How the items are linked:
from | b p n
j779 | j398 j635 j483
j787 | j802 j764 j764
j773 | j804 j225 j225
j634 | j384 j260 j260
j50 | j796 j142 j476
j566 | j260 j891 j524
j920 | j360 j81 j81
j594 | j339 j160 j127
j160 | j825 j306 j306
j988 | j594 j534 j534
j344 | j555 j446 j163
j446 | j369 j84 j84
j163 | j29 j855 j855
j84 | j988 j339 j81
j514 | j934 j912 j801
j313 | j951 j50 j50
j599 | j476 j21 j21
j705 | j566 j674 j787
j776 | j338 j794 j776
j762 | j566 j38 j38
j828 | j916 j548 j656
j81 | j794 j357 j357
j951 | j60 j555 j796
j384 | j674 j635 j753
j59 | j764 j524 j78
j798 | j933 j957 j334
j476 | j43 j776 j776
j789 | j384 j789 j783
j753 | j474 j524 j445
j409 | j634 j566 j762
j369 | j592 j988 j988
j483 | j524 j779 j749
j588 | j438 j29 j29
j398 | j787 j59 j127
j445 | j789 j674 j674
j635 | j708 j930 j930
j127 | j932 j77 j77
j272 | j73 j313 j313
j845 | j930 j704 j704
j796 | j599 j43 j476
j43 | j21 j776 j338
j357 | j794 j588 j588
j626 | j225 j213 j213
j834 | j801 j912 j912
j891 | j803 j762 j828
j704 | j753 j483 j524
j214 | j704 j789 j301
j306 | j798 j334 j574
j334 | j344 j920 j920
j802 | j828 j764 j634
j877 | j574 j933 j344
j592 | j84 j524 j594
j213 | j446 j127 j705
j339 | j534 j825 j825
j764 | j597 j225 j630
j674 | j803 j802 j802
j78 | j213 j932 j932
j471 | j77 j773 j773
j474 | j483 j542 j369
j60 | j438 j599 j334
j656 | j29 j272 j272
j630 | j127 j471 j471
j794 | j855 j142 j142
j916 | j301 j445 j445
j29 | j724 j360 j73
j260 | j38 j635 j635
j932 | j471 j91 j542
j555 | j920 j163 j163
j38 | j891 j708 j708
j708 | j845 j214 j214
j804 | j626 j214 j749
j301 | j548 j789 j789
j524 | j753 j779 j779
j21 | j776 j593 j438
j783 | j409 j762 j753
j957 | j313 j60 j60
j438 | j656 j798 j724
j801 | j357 j549 j549
j593 | j828 j924 j301
j225 | j749 j626 j446
j749 | j804 j369 j225
j934 | j549 j833 j833
j930 | j828 j720 j91
j73 | j957 j951 j951
j825 | j933 j334 j932
j574 | j804 j555 j555
j542 | j59 j398 j398
j803 | j776 j783 j783
j360 | j163 j369 j574
j597 | j78 j127 j127
j912 | j549 j593 j593
j855 | j357 j579 j579
j924 | j802 j409 j934
j338 | j514 j834 j834
j548 | j445 j384 j384
j77 | j91 j804 j804
j534 | j656 j933 j933
j833 | j912 j756 j756
j142 | j579 j438 j825
j549 | j756 j828 j828
j720 | j59 j597 j597
j933 | j438 j446 j877
j91 | j773 j626 j626
j579 | j588 j656 j656
j756 | j593 j916 j21
j724 | j272 j957 j957

The rows follow the links: the fewer symbols apart two items are, the more alike their rows tend to be.

Each row is also shifted at random along 4 hidden directions that mean nothing.

Some items, each with a row of numbers:
j749: -19  -13  +10   +0   -2   -7   -5   +8  +11   -2   -9  -13   +6   -8   -4  -14   +1  +13   +1   +7    0   +4   +2   -2   -6   -4  -12  +11   -2  +11   -6   -5  +16   -9  -11   +4   -9  +23   -9  -11  -13   -5   -6   -1   +8   +4   -5   -5   +4  +14   -1
j43: +14   +4   -6   +4   -6  +11    0  -15   +3   +9   +4  -10   +9    0  +11   +5   -9   +5   -2   -4   -4   +4   +4  -11   +1   +4  +21   -5  +15  -11   +3   +5  -22  +13   +8   +0   +6  -16   +9   +4  +11   +4   -9   +3  -15  -15   +6   +8  -12   -6   -3
j704: +19   -8   +5   +9   -2   +5   -4   -2   +1  -18   +2    0   -2  +11   -7   -9  +14   +0   +7   +4   -5   -5   +1  +11   +2   -9  -21   +1   +7   +0   +0   -7  +19  -11  -11   +4  -12  +13  -14   -6   -1  -10   -4   -7   +8   +5   +7   -5   +4   +0   +7
j762: -55  -13   -2  +14  -20   -1  -10  -12    0   -1  -12  -25   +3   +8  +21  -10   -3   +3   +7  +13  -13   +6   +8   +7   +1   +9   -4   +5  -12  +13   -1  -12  +14   -6   +2  +15  -15  +19  -10  +10   -8  -11   +3  -20   +4   -2   -7   +3  +22   -7   -3
j306: -42   -1   +8  -21   +5   -4   -9   +5   -9   +4   +5   -6   +4   +6   -2   +0   +2   +4   +7  -19   -5   -5   +3   +2   +2  -10   +5   +1   -6   +3   +5   +5   -7  -13   -2   +8   -2   +6   -1   -4  +10   -6  +11   -1   +4   +4   -6   -4   +7   +5    0
j555: +35   -5   +9   -9   -1   +0  -15  +12   +8   -8   +1   -3   +8  +13   +5  -10  +13   -1   -2   -3   -6    0   +4  +20   -3  -15  -19   -6   -4   +7   -6  +11   +5  -13   -2   -6  -14  +12   +1   +4   +3   -3   +9  -11   +1   -2  +11   -1  +15   -2   +4
j84: -16   +3  -16  -15  +14  -12   +6   -2  -13  +17   +6  +12  -10   -3  -12   +4   -2   +3   -5  -17   -1  -21   -4   -4   +7   +4  +22   -2   +3  -18  +10  +12  -46   +2  +13   -3  +26  -20   -1   -8  +31   -4  +11   +3   -4   +6   -2   +2   -7   +5   -9
j803: +24   +7   -2  +11  -14   -6  +20  -16   +5   -7   -4   -3   +4   -1  +15   +4   -2   -6  +12   +3   -5  +13   -7    0   -5  +15   +1   -7   +5   +7   +5   -5  +15   +5   -8   +7   +5   -4   +6   +9  -17   +7   -6  +10   +1  -13   +3   +2   -3   -1   -4
j21: +19   +2  +11   +4   -6   +9   +8   -8  +14  -14   -1   -6   +8   -3  +10   +4   +0   -4   +5   +1   -1  +19   -5  -11   -9   +0   +1   -5   +6   +1   +6   -2  +24   +5  -18   +5   +2   +2   +9   +0  -13  +13  -19  +11  -10  -13   +6   -1  -20   +5   -3
j724: +36  +10   +2  -10   -3   -5  +19   +3   +6   -5   +7  +24   -7   -5   +2  +12   +3   -7  -13   -7   +1   +9    0   -7   -5  -13   +7   -9   -7   -9   +5   -5   +3  +10   +9  -13   +5  -13   +8   -7   -3  +13   -5  +17   +4   +7  +12   +4   -7   -1   -6
j483: +29   -3   +1  -11  +13   -1  +11   +5   -9  -13  +16  +31  -14   +7  -34   +7  +14   -7   +9  -19   +3  -27   -7   +9   +8   -3  -15   -4  +13  -16   +9   -5   +1   -2  -14  -11   +9   +2   -4  -16  +12   +3   +2  +16  +11  +10  +11   -6  -21  +18   +5
j597: +11   +6   -3  +16  +12   +2  -25   +9   -7  +11   -4  -14   +4   +2   +5   -9  -10   -8   -7  +14   +1   -5   +3  +12   +2   +1   -8   +3   +1   +2  -15    0  -17   -9  +14   -2   -7   -3   -3   +3  +10  -15   +3  -16   -1   -4   +2   +8   +2   -3  +13
j360: -25   -4   +3   -3   -7   -2  -12   +1   +2  +10   +2  -11  +10   -2  +11   -6   -2  +18   -5   -6   +0   +3  +10    0   +3   -8   +9   -2   +1   +1   -4   +8   -9   +3   +9   -5  -12   -2   -3   +7   -1   -9  +13  -16   -1   +2   +8   -2  +25  -13   -5
j548: -50   +5   +3   -6   +2   -2  +18   -3  -10   +6   +1  +12   +2   -8  -22  +17   -1  +14  +13   -8  +13   -2   -1  -14   +7  +13   +5   +7   +1  +11   +4   +0  +11   +1  -15  +17   +2   +1   +7   +2  -16  +13   +9  +19   +3   +7  -17   -4   -2   +2   +0
j60: -23   -3   +6  -10   +5  +11  -27  +13   -1   -2    0   -3   +1  +14   -4   -5  +12   -2  -10   +5  -15   -4  +15  +20   +6  -18  -12   +1  -22   +7   -3   +5   -2  -24   +7  +16  -14  +14   -2   -4  +17   -6   +2  -12   -6   +7   +6  +10  +14   +2   +8
j796: -42   -8  +16   +0   +1  +10  -13   +1   +7  -20   -8  -11   +4   +6   -6   -1   +8   +1  +11   +6   -9   +7   +4   +6   -4   +2  -21   -3   -8  +16   +6   -7  +46  -20  -31  +23  -19  +30   +3   -6  -17   +5  -16   +4  -10   -2   +6   -1  -11  +19   -3
j272: +20  +11  -14   -6   -1   +2   +0    0   -7  +21   +9  +14   -4   -1   +4   +8   -2   +2  -23   -1   -3   -5  +12   -3   +9  -12  +25   -2   -8  -17   -4   +6  -43  +13  +39   -7   +7  -28   +7   -1  +28   -1   +5   +0   -4   +4   +9  +17   +9  -15   -2
j445: -16    0    0  -11  +18   +2   -4  +12  -12    0   +1  +16   -2   +9  -37  +10  +13   +2  +10   -6   +6  -18   -3  +15  +10   +9  -18   +4   -7  +13   +1   +9   +3  -17  -18  +19   +5   +9   +3    0   +3   +8  +11  +11   -2   +9  -13   -1   -2   +8   +9
j630: +15  +10   +8   +5    0  -10  +13   +1   +9   +9   -6   -7   +5  -18  +12    0  -16    0   -3   +6  +10  +12   -4  -13   -9   +4   +5   +3   +8   +7  -10   -9   +5  +11   +3   -9    0   -1   +7   -3  -21   +4   -5  +11   +8   -6   -2   +4   -9   +6   +0
j566: -13   -4   -8   +9  -16   -3   +5  -16   -4   +5   -3  -11   -1   +5  +18   -1   -7   -3   +4   +4   -7   +2   +2   +2   +2   +9   +6   +1   -2   +1   +0  -10   -2   +4   +9   +2   -1   +0   -6   +7   -2   -6   +2   -9   +6   -4   -1   +6  +12  -10   -3
j476: +30   +3   -5   -4   +1   +8   -6   -5   +2   +2   +4   +0   +4   +9    0   +4   +3   -3   -3   -4   -7   -8   +4   +9   +5   +1   +5   -8   +7   -7   +3   +8  -16    0    0   +2   +3   -7  +11    0  +16   +3   -4   +7  -16  -11  +11  +11  -14   +3   +1
j534: -30   +3   +2   +1   -1  -11  +12   -7   +1   -4   -4   -6   -5  -13  +11    0   -6   +4   -2   -2   -5  +14   -5  -18   -8   +0  +16   -1   -3   -3  +11   -4   +1   -1   +1   +7   +9   -8   -4   -5   -3   -4   -7    0    0   +1   -3   -6   -1    0  -12
j787:  -9  +15   -7   +5   +8   -2    0    0  -17  +20   +4   +4   -2   -7   -6   +9  -15   -2   +1   -2  +10  -11   -1   -3  +10  +14   +9   +1   +8   -3   -8   -1  -25   +7  +11   -2   +6  -16   +4   +4   +4   -1  +10   +5   +2   -2   -3  +11   -6   -3   +8
j794: +22   -3   -8  +10    0   +4  -10   -1   +6   -3  -10   -5   -1   +7   +4   -8   +2   +3   -4   +9   -2   -2   +2  +10   -3   +9   -7   -9   +2   -2   +2  +11   +6   +3   -4   -6   -5   -1   +1   +9   -2   -3   +1  -14  -17   -5  +14   +2   +5   -2   -5
j73: -21   +1   +3  -14   +1   +1   -1   +6   -3   +3   +6  +19   -7   +2   -9   +9   +5   +1  -10   -5   -3   -5   +8   +1   +6  -11   +1   -1  -15   -3   +2   -3   +2   -3   +6   +3   -6   +2   +4   -7   +4   +7   +3   +8   +2   +9   +5   +8   +3   +4   -3
j77:  +9   -5   +3  -16  +14   -5   -8  +20   +0  +10   +0   +8   -2   +2  -20   -3   +3   -4   -5   +1   +5  -19   +0  +16   +3   -1  -14   +5   -4   +8  -11   +2   -9   -8   -2   -7   +1  +16   +2   -7   +6   +3   +9   +9   +8   +6   -6   +7   -9  +21   +9
j542:  +5   +9   -4   +2  +16   +1   -4   +4  -15   +9  +10  +11   -8   -1  -15   +4   -7   -5   +1   -5   +8  -18   -2   +2   +8   +4   +1   -2  +14  -10   -4   -3  -23   +2   +5   -7   +5  -14   -1   -6  +13   -7   +4   +3   +2   +3   +6   +5  -14   +4   +8
j951: -35   +2  +11  -16   -5   +0   +9   +0   +1   +0   +7  +12   -3   -4   -6  +15   -1   +6   -2  -11   +0   +5   +5  -11   +3   -9   +7   -2   -7    0   +6  -11  +18   +1   -6   +3   -8   +6   +8   -6  -12  +13   -3  +19   +4   +7   +9   +6   -4   +8   -8
j29: -33   -4   +2   -1   -3   -1   -8   +5   -1   +0   -4   +8   -5    0   -4   +2   +3  +10   -8   +3   +2   -2   +7   +2   +3   -3   -4   -2  -13   +1   +1   +0  +16   +1   +0   -1  -15   +6   +0   +2  -10   +2   +4   -7   -1  +12   +9   +2  +14   -2   -8
j934:   0  -10   -5  -18  +11  +11   +1  +11   -2   -9   +7  +22  -13   +7  -28   +6   +7  -16   +1   -7  +10  -16   -9   +1   +4   -1   -6   +3   -6   -7   +4   +3   +1   +3  -10  -11  +12   +4   +2   -4  +11  +15   -1  +10   +1   +9  -14  -10  -21  +11   +2
j804:  -9   -5   +3   -9   -3   -5   +4   +7   +5  +15   +0   -4   +7   -9   -2   -5   -5  +13   -3   -2   +4   -1   +5   -4   +1   -3   +5  +10   +2   +7  -11   -1  -12   +5   +4   -5   -2   +8   +0   -6   -5   +2   +6   +7  +10   +1   -6   +3   +3   +7   +1
j59:  -5   +8   +9   +9  +10   -3   +4   +2   -6   -6   +3   +6   -7   -7   -6   +4   -9   -6   +8   -1  +10   -1   -7   -4   -1   +7  -10   -3  +14   -1    0  -13  +17   +1  -12   -8   -2   -1   -1   -5  -15   -3   -8   +7   +7   -1   +6   -3  -17   +9   +5
j916:  +4  +10   -5   -2   +6   +4   +8   -1   -8  +11   +6   +8   +4   -4  -14  +12   +0   +8   +1   -3  +11   -3   +2   -7   +8   +5  +11   +5   +4   +1   -2   +9  -20   +4   +6   +9  +12  -15   +9   +6   +3   +8   +8  +10   -5   +2  -13   -1   -1  -12   +6
j338: -18   -6   -9   -9    0  +14   +3   -8   -3   +7   +7   +4   -2   -3   -8  +10   -8   +2   +3   -9   +9  -10   -1  -16   +6   +6  +20   +2   +9  -16   +7   +2  -13  +19   -2   -8  +12   -9   +8   +0  +11  +10   -3   +8   -8   -2   -4   -3  -18   +1   -3

Start, symbols taken left to right, then the item you end at.
Answers are names.
 -1   +6  -14   +1   +4   +3   +8  -11  -23  +17  +15  +14   -1   +3  -17  +10   -1  +13   +6  -13   +5  -21   +3   -4  +17   +7  +14   +5  +16  -14   +1   +2  -38   +8  +15   +6   +8  -22   -1   -1  +23   -5  +14   +4   +4   +5    0   +4   +2   -9   +7
b b b b n b: j789
-11   -2   -4   +4   +3   -1  -12   +0   +3   -5  -10   +1   -4   +4   -1   -3   +7   +4   -6   +9   -6   -3   +2  +10   -3  +10   -8  -10   -8   +1   +5   +8  +15   -5   -7   +4   -7   +2   +3   +5   -2   -1   -1  -10  -17   +1  +13   +4   +4   +4   -9
n p b b: j555
  0   -2  +15  +20   +2   +1   -2   -3   +4  -29   -8   -8   -2   -4   -1  -11   +7   -1  +12  +10   -1  +12   -7   -2   -9   -1  -24   -2  +11   +4   +4  -14  +43  -14  -24   +7  -11  +15  -15   -9  -19  -12  -18   -7   +4   +3   +7  -14   -5   +7   +4
b p b p p: j524
 +5   +3   -7  -15  +18  -11   +8   +3   -8   -1   +5  +18  -15   +1  -18   +5   +7   -6   -2  -12   -5  -16   -8   +3   +2   -1   +4   -3   -3  -13  +14   +7  -21   -8   -1    0  +22  -10   -3  -11  +24   -2   +4   +8   -1   +6   -3   -4  -12  +13   -6
n b n p b b n: j334
-27  -10   -5   -2   -2  +12   +1   -1   -1   -1   +1   +3   -5   -7   -8   +5   -6    0   +0   -1  +11   -1   -5  -17   +1   +6  +10   +3   +1  -11   +3   +0   +4  +17   -3  -11   +4   -2   +2   +3   -2   +9   -6   +0   -4   +5   -9  -11   -9    0   -6
p b p p n n: j802
+53   +2   +1   +1   -1   +8   +8   -5  +10  -13    0   +2   +2   +6   +2   +2   +5   -9   +3   -4   -4   +2   -6   +3   -6   +7   -6  -13  +12   -4   +6   +3  +10   +2  -16   -6   +5   -1   +9   +1   -2  +11  -11  +11  -11  -14  +12   +3  -22   +8   -2
b p b b b b: j855
-15   +7   +4  -10   -1    0  +17   -9   +2   +1   +6  +17   -4   -4   -8  +18   -3   +4    0  -10   -2   +1   +1  -11   +2   +5  +13   -8   +0   -5  +12   -6  +11   +7  -10   +3   +3   -3  +13   -6   -6  +14   -8  +25   -4   +0  +14  +11  -21  +14   -9
p b b n n n: j951
+44   +6   -8  +15  -14   -3   +8  -14   +2   +2   -2   -9   +7   +6  +23   -2   +2   -4   +3  +10   -7   +7   +1   +9   -1   +8   +4   -3   +3   +4   +0   -1   -8   +4  +10   +6   +3   -9   -1  +13   +1   -5   +2   -7    0  -12   +1   +7  +12  -17   +1
p n b p: j762
+15   -5   +5  -16   +1   -6   +6   +8   +4   -3   +5  +20   -2   +4  -13   +4   +7   +2   +3  -15   +4  -10   -3   +8    0   -3  -11   -9   +2   +0   +5   +7  +14   +4  -15  -14   -4   +6   +6   +1  -10  +10  +10   +8   +4   +4  +13   -3   +0   +8   -5
n b n b p: j798
 -9   -4   +5  +22   -2   +4   -7   -8   -2  -15   -3  -12   -1   +4   +2  -10   +3   +4   +8   +8   -3   +4   +2   +1   -1    0  -13   +1   +8   -1   +1  -11  +18  -10   -7   +8  -14   +5  -15   -3   -5  -16   -8  -14   +3   +3   +6   -7   +7   -4   +5
b n b p n: j783
 +1   +4    0  +20   -1   -5  -16   +2   +5  +17  -14  -32  +12  -11  +25  -15  -16   +8  -11  +21   -1  +14   +7   -3   -7   +1   +7   +8   -1  +11  -18   +2  -19    0  +22   +1   -7   -2   -6   +5   -3  -16   +1  -19   -2   -9   -5   +9  +16   -9   +4
n p p b: j828
 +4   -5  +12  -13  +10   +1  -19  +19   +6  -22   -1  +12  -10  +19  -16   -4  +26  -16   -7   +5  -12   -5   +3  +26   -3  -17  -36   -4  -28  +13   +2   -3  +30  -30  -14   +9  -14  +26   -3  -10   +4   +0   -6   -1   +1  +14   +6   +4   -1  +16   +5
n n p b n: j574
-12  -10   -1    0   -5   +4   -5   +2   -3   +3   +3   -4   +7   +8  -11   -5  +12  +14   +7   +4   -3  -10   +9  +11  +10   -4   -9  +11   -2   +8   -6   +1   -5  -10   +2  +14  -10  +12   -7    0   +4   -3  +11   -5   +5   +4   -8   +2  +17   -3  +10
n p n p: j762
-18   +6   +9  +14  -15   -2   +1   -7  +11   -8  -12  -13   +5  -11  +28   -1   -4   +7  -11  +11   -8  +34   +6  -16  -13   -9  +11   -5  -11   +4   +3   -5  +24   +3   +6   +6  -12   -4   +0   +3  -18    0  -15  -10  -10   -2  +12   +0  +14  -11  -13
p b n p b: j438
-26   -4   +9  +14  -20   -3  +21  -14   +1   -2   +1   -7   +6  -12  +15   +1  -14   +8  +10   +1   +8  +14   -1  -20   -3   +3   +6   +8  +11   +3   -3  -26  +28  +16   -3   -7  -13   +7   -6   +0  -31   -1   -6   +5  +19   +1    0   -6   +3   -4   -1
b n b b p: j957
+33  +13  -11   +2   +6   -9   +8   -1  -11  +14   +3   +8   -2   +1    0   +8   -8   -9   +0   +1   +0  -10   -3  +10   +3  +14   +5   -4   +3   +1   -7   +3  -27   +4  +13   -3  +12  -14   +7   +5   +7    0  +11   +5   +3   -5   -4  +12   -3   -4   +5
p b n n: j753
+21   +9   +2   +4   +0   +3  +11   -1   +2   +2   +2   +4   +9   -3   -6   +5   +5   +7   +5    0   +7   +7   -1   -4   +2   +2    0   +3   +3   +6   -4   +7   -3   -1   -2  +11   +4   -6   +6   +6   -6   +7   +2   +9   -3    0  -10   -4   +3   -8   +7
n p p n b b: j634
 -3   -8   -8   -2  -12   -5  +11   -8   -6   -1   +3   +7   -7  +10   +1   +4   +1   -8   +8   -4   -4  -10    0  +10   +6   +7   -3   -1   -3   +0   +5  -10   +4   +2   +0   -1   +1   +4   -4   +3   -1   -1   +6   +5  +14   +2   -2   +4   +4   +3   -1
b n b n: j704
